Here is a tiny trained network, its code and every weight. The questions are about switching its units off for an input and a target symbol, where a switched-off unit gives its printed mean instead of its output.

import numpy as np


def w(rows, s, z=0):
    codes = np.array(rows[::2]) - 128.0
    scale = np.full(codes.shape[1], s)
    scale[-1] = z or s
    return codes * scale


def f(y):
    return y / 2 * (1 + np.tanh(0.7978845608 * (y + 0.044715 * y**3)))


def softmax(a):
    e = np.exp(a - a.max(-1, keepdims=True))
    return e / e.sum(-1, keepdims=True)


def log_softmax(a):
    a = a - a.max(-1, keepdims=True)
    return a - np.log(np.exp(a).sum(-1, keepdims=True))


def net(x, mask):
    ids = ['ΓΛΠαβδζημξτφω'.index(c) for c in x.split()]
    T = len(ids)
    res = E[ids] + P[:T]
    r = res
    for j in range(3):
        rows = slice(4 * j, 4 * j + 4)
        q, k, v = (r @ M[0][rows].T for M in (Q, K, V))
        z = softmax(np.where(np.tri(T) > 0, q @ k.T / 4**0.5, -1e9)) @ v
        o = O[0][rows]
        res = res + np.where(mask[j], z, o[:, -1]) @ o[:, :-1]
    y = f(res @ A[0][:, :-1].T + A[0][:, -1])
    res = res + np.where(mask[3:15], y, B[0][:, -1]) @ B[0][:, :-1]
    return log_softmax(res[-1] @ U[:, :-1].T + U[:, -1])


Q, K, V, O, A, B = {}, {}, {}, {}, {}, {}
E = w([
[104,152,100],'Γ',
[117,70,84],'Λ',
[126,164,103],'Π',
[5,181,147],'α',
[113,97,207],'β',
[189,150,201],'δ',
[101,151,95],'ζ',
[131,74,196],'η',
[102,150,94],'μ',
[138,87,147],'ξ',
[116,130,176],'τ',
[101,152,98],'φ',
[125,166,108],'ω',
],0.021)
P = w([
[207,219,4],'0',
[180,209,62],'1',
[168,204,110],'2',
[155,203,136],'3',
[153,189,157],'4',
[148,190,173],'5',
[145,183,190],'6',
[149,179,195],'7',
[141,171,203],'8',
[139,161,212],'9',
[143,152,215],'10',
],0.0033)
Q[0] = w([
[174,124,125],'head 1',
[164,176,196],'head 1',
[150,152,100],'head 1',
[254,120,151],'head 1',
[136,133,150],'head 2',
[147,143,121],'head 2',
[133,123,165],'head 2',
[138,148,128],'head 2',
[147,159,97],'head 3',
[78,175,120],'head 3',
[133,117,118],'head 3',
[103,95,153],'head 3',
],0.042)
K[0] = w([
[171,116,122],'head 1',
[175,183,138],'head 1',
[141,137,67],'head 1',
[253,106,140],'head 1',
[127,149,149],'head 2',
[143,117,134],'head 2',
[117,159,168],'head 2',
[142,137,120],'head 2',
[154,114,77],'head 3',
[86,111,81],'head 3',
[148,136,113],'head 3',
[106,145,164],'head 3',
],0.04)
V[0] = w([
[203,241,160],'head 1',
[90,18,65],'head 1',
[73,8,72],'head 1',
[65,22,89],'head 1',
[68,136,173],'head 2',
[165,121,112],'head 2',
[175,117,173],'head 2',
[15,140,127],'head 2',
[98,162,170],'head 3',
[255,136,113],'head 3',
[174,148,159],'head 3',
[143,128,133],'head 3',
],0.007)
O[0] = w([
[58,28,71,233],'head 1',
[229,203,202,8],'head 1',
[227,226,201,4],'head 1',
[191,214,179,25],'head 1',
[78,92,51,150],'head 2',
[150,154,169,116],'head 2',
[92,197,154,133],'head 2',
[96,1,12,141],'head 2',
[196,115,135,162],'head 3',
[10,60,55,114],'head 3',
[122,73,66,142],'head 3',
[122,121,114,127],'head 3',
],0.0081,0.004)
A[0] = w([
[129,97,193,129],'neuron 1',
[122,116,254,32],'neuron 2',
[201,74,94,21],'neuron 3',
[96,221,55,154],'neuron 4',
[139,191,121,185],'neuron 5',
[189,203,67,47],'neuron 6',
[250,61,91,234],'neuron 7',
[215,89,152,56],'neuron 8',
[105,148,190,118],'neuron 9',
[65,100,159,201],'neuron 10',
[130,61,179,81],'neuron 11',
[72,124,104,1],'neuron 12',
],0.017,0.0067)
B[0] = w([
[115,170,135,140],'neuron 1',
[252,156,146,149],'neuron 2',
[160,132,33,131],'neuron 3',
[165,214,128,192],'neuron 4',
[53,130,209,141],'neuron 5',
[197,57,42,132],'neuron 6',
[50,151,187,153],'neuron 7',
[179,67,105,142],'neuron 8',
[139,192,125,134],'neuron 9',
[163,61,44,248],'neuron 10',
[118,175,170,169],'neuron 11',
[111,195,253,197],'neuron 12',
],0.027,0.016)
U = w([
[114,47,40,38],'Γ',
[64,232,107,174],'Λ',
[137,135,190,44],'Π',
[105,108,158,82],'α',
[78,48,181,208],'β',
[113,108,158,74],'δ',
[101,115,162,76],'ζ',
[1,124,123,120],'η',
[64,148,231,98],'μ',
[102,113,158,82],'ξ',
[98,142,71,254],'τ',
[169,101,64,138],'φ',
[153,73,141,159],'ω',
],0.0094,0.0085)

Each question gives the input, a string of symbols that net reads in full, and the target symbol t.
The units are the heads (4 rows each of Q, K, V and O) and the neurons (one row each of A and B). Each row of codes is followed by its name. A weight is (code - 128) times the scale printed after its matrix; where a second scale follows, it is the last column's (O, A, B and U).
mask holds one flag per unit, heads first, then neurons. A switched-off unit (its flag False) gives its mean, the last column of its rows in O or B, instead of its output. The means were averaged over made-up inputs and are rounded, as every weight is.
A unit's drop is (log p(t) with every unit on - log p(t) with that unit switched off) / (log p(t) with every unit on - log p(t) with every unit switched off).
The circuit of an input: a set's keep is (log p(t) with only the set's units on - log p(t) with every unit switched off) / (log p(t) with every unit on - log p(t) with every unit switched off). Starting from the 12 units with the biggest drops (on a tie, the unit counted first), units are removed one at a time, each time the one whose removal leaves the highest keep (on an exact tie, the one counted first), for as long as the keep stays at least 0.8.
units of the circuit, in order: the units of the circuit, biggest drop first
unit that matters most: the unit with the biggest drop
k most important neurons: the k neurons with the biggest drops, biggest first
heads that matter: for each layer, one digit per head in row order, 1 if its drop is at least 0.15 and else 0, layers parted by /
drop of u: that unit's drop, to one decimal
input φ Π Π μ α η, target η: unit that matters most => head 2
input ζ Γ δ δ Π ω Λ, target β: 3 most important neurons => (neuron 7; neuron 6; neuron 10)
input ξ φ Λ, target ω: heads that matter => 110
input Π ξ α Λ β ξ φ, target Λ: units of the circuit, in order => (head 1; neuron 4)
input η η τ ξ, target μ: heads that matter => 100
input Γ Γ ξ Λ Π δ, target β: units of the circuit, in order => (neuron 12; head 1; neuron 10; head 3)
input ω Λ Λ δ α α ω φ ζ ξ ξ, target η: units of the circuit, in order => (head 2; neuron 7)
input Π Λ ω τ, target Γ: 2 most important neurons => (neuron 10; neuron 4)
input φ ζ Λ ξ ξ ω ω Λ, target ω: 4 most important neurons => (neuron 6; neuron 8; neuron 5; neuron 2)
input Γ Π ω φ Π μ β ξ, target μ: 2 most important neurons => (neuron 7; neuron 10)
input Γ φ τ δ η ξ α μ η, target η: 3 most important neurons => (neuron 12; neuron 10; neuron 3)
input Π Π α τ δ Π δ ξ, target β: 4 most important neurons => (neuron 12; neuron 10; neuron 4; neuron 11)
input τ τ ω α β Λ ω α, target τ: units of the circuit, in order => (head 2; neuron 12; head 3; head 1)
input ω β Λ α ζ, target Λ: heads that matter => 101
input δ Λ Π α ω τ β, target η: 4 most important neurons => (neuron 12; neuron 10; neuron 7; neuron 3)
input Λ τ ω β β τ Π ω η, target Π: 4 most important neurons => (neuron 2; neuron 10; neuron 7; neuron 11)
input α δ ξ Π, target Λ: 2 most important neurons => (neuron 10; neuron 4)
input δ μ ξ ξ Λ, target β: 2 most important neurons => (neuron 6; neuron 7)
input Γ Γ ω Γ Γ β Γ β, target φ: most important neuron => (neuron 12)
input ω Γ α Π η ζ ω ω ω ξ, target η: 3 most important neurons => (neuron 7; neuron 3; neuron 12)
input η δ β η δ β α φ, target Λ: 3 most important neurons => (neuron 10; neuron 4; neuron 12)
input Π Γ δ Π α ξ α, target τ: 3 most important neurons => (neuron 12; neuron 11; neuron 7)
input δ Π τ δ φ ζ ω ω η Π ω, target φ: heads that matter => 100
input ξ η ζ, target Λ: drop of neuron 5 => 0.1
input η ξ δ Γ, target Λ: drop of head 2 => 0.1
input Π α β, target η: drop of head 2 => 4.4
input ω τ ω Λ β Γ δ μ ω τ, target β: drop of neuron 10 => 3.6
